Below is a small trained network, with its code and all its weights. Each question gives an input and a target symbol and asks what happens when units are switched off, that is, made to give their printed mean instead of their output.

import numpy as np


def w(rows, s, z=0):
    codes = np.array(rows[::2]) - 128.0
    scale = np.full(codes.shape[1], s)
    scale[-1] = z or s
    return codes * scale


def f(y):
    return np.maximum(y, 0)


def softmax(a):
    e = np.exp(a - a.max(-1, keepdims=True))
    return e / e.sum(-1, keepdims=True)


def log_softmax(a):
    a = a - a.max(-1, keepdims=True)
    return a - np.log(np.exp(a).sum(-1, keepdims=True))


def net(x, mask):
    ids = ['αδζηψω'.index(c) for c in x.split()]
    T = len(ids)
    res = E[ids] + P[:T]
    u = 0
    for l in range(3):
        q, k, v = (res @ M[l].T for M in (Q, K, V))
        z = softmax(np.where(np.tri(T) > 0, q @ k.T / 3**0.5, -1e9)) @ v
        res = res + np.where(mask[u], z, O[l][:, -1]) @ O[l][:, :-1]
        u += 1
        y = f(res @ A[l][:, :-1].T + A[l][:, -1])
        res = res + np.where(mask[u : u + 4], y, B[l][:, -1]) @ B[l][:, :-1]
        u += 4
    return log_softmax(res[-1] @ U[:, :-1].T + U[:, -1])


Q, K, V, O, A, B = {}, {}, {}, {}, {}, {}
E = w([
[126,98,75,105],'α',
[182,146,131,29],'δ',
[128,81,214,250],'ζ',
[184,174,174,67],'η',
[192,126,37,136],'ψ',
[31,215,225,210],'ω',
],0.011)
P = w([
[122,47,190,166],'0',
[140,95,169,167],'1',
[139,133,173,157],'2',
[127,173,189,208],'3',
[129,204,170,202],'4',
[137,254,209,201],'5',
],0.0072)
Q[0] = w([
[10,86,60,62],'0.h0',
[26,35,69,79],'0.h0',
[144,27,106,128],'0.h0',
],0.014)
K[0] = w([
[171,12,169,83],'0.h0',
[165,2,194,93],'0.h0',
[84,92,165,149],'0.h0',
],0.015)
V[0] = w([
[1,126,143,5],'0.h0',
[138,113,67,65],'0.h0',
[220,53,216,28],'0.h0',
],0.0099)
O[0] = w([
[46,48,127,188,6],'0.h0',
[150,68,193,168,3],'0.h0',
[114,156,146,245,30],'0.h0',
],0.011,0.006)
A[0] = w([
[127,30,138,46,6],'0.n0',
[155,157,90,91,79],'0.n1',
[108,139,171,67,138],'0.n2',
[142,84,245,90,24],'0.n3',
],0.011,0.0019)
B[0] = w([
[67,161,59,183,135],'0.n0',
[58,32,216,220,255],'0.n1',
[153,101,2,210,195],'0.n2',
[136,127,108,86,136],'0.n3',
],0.0065,0.0095)
Q[1] = w([
[147,137,141,190],'1.h0',
[194,193,167,202],'1.h0',
[113,114,4,138],'1.h0',
],0.02)
K[1] = w([
[178,115,67,142],'1.h0',
[200,21,5,131],'1.h0',
[65,213,25,54],'1.h0',
],0.014)
V[1] = w([
[83,243,207,99],'1.h0',
[103,109,254,117],'1.h0',
[127,56,249,119],'1.h0',
],0.0079)
O[1] = w([
[85,2,231,221,155],'1.h0',
[101,90,86,203,35],'1.h0',
[125,136,11,214,2],'1.h0',
],0.0064,0.0048)
A[1] = w([
[97,85,93,61,103],'1.n0',
[139,124,201,34,106],'1.n1',
[149,1,150,110,251],'1.n2',
[108,59,189,81,121],'1.n3',
],0.0094,0.0033)
B[1] = w([
[147,89,204,169,166],'1.n0',
[92,167,81,146,253],'1.n1',
[12,253,125,85,186],'1.n2',
[115,172,85,199,204],'1.n3',
],0.007,0.006)
Q[2] = w([
[135,181,145,168],'2.h0',
[112,64,65,163],'2.h0',
[96,254,51,126],'2.h0',
],0.023)
K[2] = w([
[127,138,74,170],'2.h0',
[170,140,203,111],'2.h0',
[163,68,139,250],'2.h0',
],0.025)
V[2] = w([
[110,133,1,140],'2.h0',
[173,128,112,165],'2.h0',
[151,184,143,78],'2.h0',
],0.015)
O[2] = w([
[157,149,2,79,83],'2.h0',
[207,154,118,122,251],'2.h0',
[132,131,149,58,173],'2.h0',
],0.011,0.0033)
A[2] = w([
[154,83,97,161,154],'2.n0',
[132,4,114,93,3],'2.n1',
[133,58,152,51,64],'2.n2',
[107,147,41,155,59],'2.n3',
],0.016,0.0031)
B[2] = w([
[167,145,108,85,184],'2.n0',
[135,116,107,121,128],'2.n1',
[118,199,144,150,135],'2.n2',
[83,5,156,126,253],'2.n3',
],0.012,0.0035)
U = w([
[121,69,172,119,59],'α',
[121,96,134,194,79],'δ',
[133,66,255,122,4],'ζ',
[113,139,134,237,114],'η',
[163,121,179,106,247],'ψ',
[47,138,146,154,203],'ω',
],0.0077,0.0046)

Each question gives the input, a string of symbols that net reads in full, and the target symbol t.
The units are the heads (3 rows each of Q, K, V and O) and the neurons (one row each of A and B). Each row of codes is followed by its name. A weight is (code - 128) times the scale printed after its matrix; where a second scale follows, it is the last column's (O, A, B and U).
mask holds one flag per unit, layer by layer, with each layer's heads first. A switched-off unit (its flag False) gives its mean, the last column of its rows in O or B, instead of its output. The means were averaged over made-up inputs and are rounded, as every weight is.
A unit's drop is (log p(t) with every unit on - log p(t) with that unit switched off) / (log p(t) with every unit on - log p(t) with every unit switched off).
The circuit of an input: a set's keep is (log p(t) with only the set's units on - log p(t) with every unit switched off) / (log p(t) with every unit on - log p(t) with every unit switched off). Starting from the 12 units with the biggest drops (on a tie, the unit counted first), units are removed one at a time, each time the one whose removal leaves the highest keep (on an exact tie, the one counted first), for as long as the keep stays at least 0.8.
circuit, biggest first: the units of the circuit, biggest drop first
most important unit: the unit with the biggest drop
top k neurons: the k neurons with the biggest drops, biggest first
k most important neurons of layer l: the k neurons of layer l with the biggest drops, biggest first
drop when u is switched off: that unit's drop, to one decimal
input α η η δ, target α: most important unit	2.n3
input ω ζ ω ω ψ η, target ω: 2 most important neurons of layer 1	[1.n2, 1.n1]
input δ α α, target δ: top 2 neurons	[2.n3, 0.n2]
input ω ψ δ, target ω: top 2 neurons	[1.n2, 0.n1]
input ζ ω ω ψ, target ζ: circuit, biggest first	[2.h0, 0.n2]
input ζ ψ ψ ω δ, target ζ: circuit, biggest first	[2.h0, 0.h0, 1.h0]
input α ψ α ω η, target α: top 2 neurons	[2.n3, 0.n2]
input α ψ ω α ζ, target α: circuit, biggest first	[2.n3, 2.h0, 0.h0, 1.h0]
input α ζ ω ζ ω, target α: top 2 neurons	[2.n3, 0.n2]
input α ψ ω ψ α, target α: circuit, biggest first	[0.h0, 2.n3, 2.h0, 1.h0]
input ζ η α, target ζ: 2 most important neurons of layer 1	[1.n1, 1.n3]
input ω ψ α, target ω: circuit, biggest first	[1.n2, 2.h0, 0.h0]
input ζ ω ψ, target ζ: 2 most important neurons of layer 1	[1.n2, 1.n1]
input ζ ψ δ ω ω, target ζ: most important unit	0.h0
input ζ ζ δ, target ζ: 2 most important neurons of layer 0	[0.n1, 0.n2]
input δ η α, target δ: top 2 neurons	[2.n3, 1.n0]
input α ψ ω η η, target α: top 2 neurons	[2.n3, 1.n0]
input α α ψ ψ, target α: top 2 neurons	[2.n3, 1.n0]
input ζ ψ ψ η ψ η, target ζ: top 2 neurons	[0.n1, 0.n2]
input ψ ω δ, target ω: most important unit	0.n1
input α η ψ η ψ α, target α: drop when 0.n1 is switched off	-0.2
input ω ψ ζ, target ω: drop when 0.h0 is switched off	0.9
input ψ ψ ζ, target ψ: drop when 0.n1 is switched off	0.2
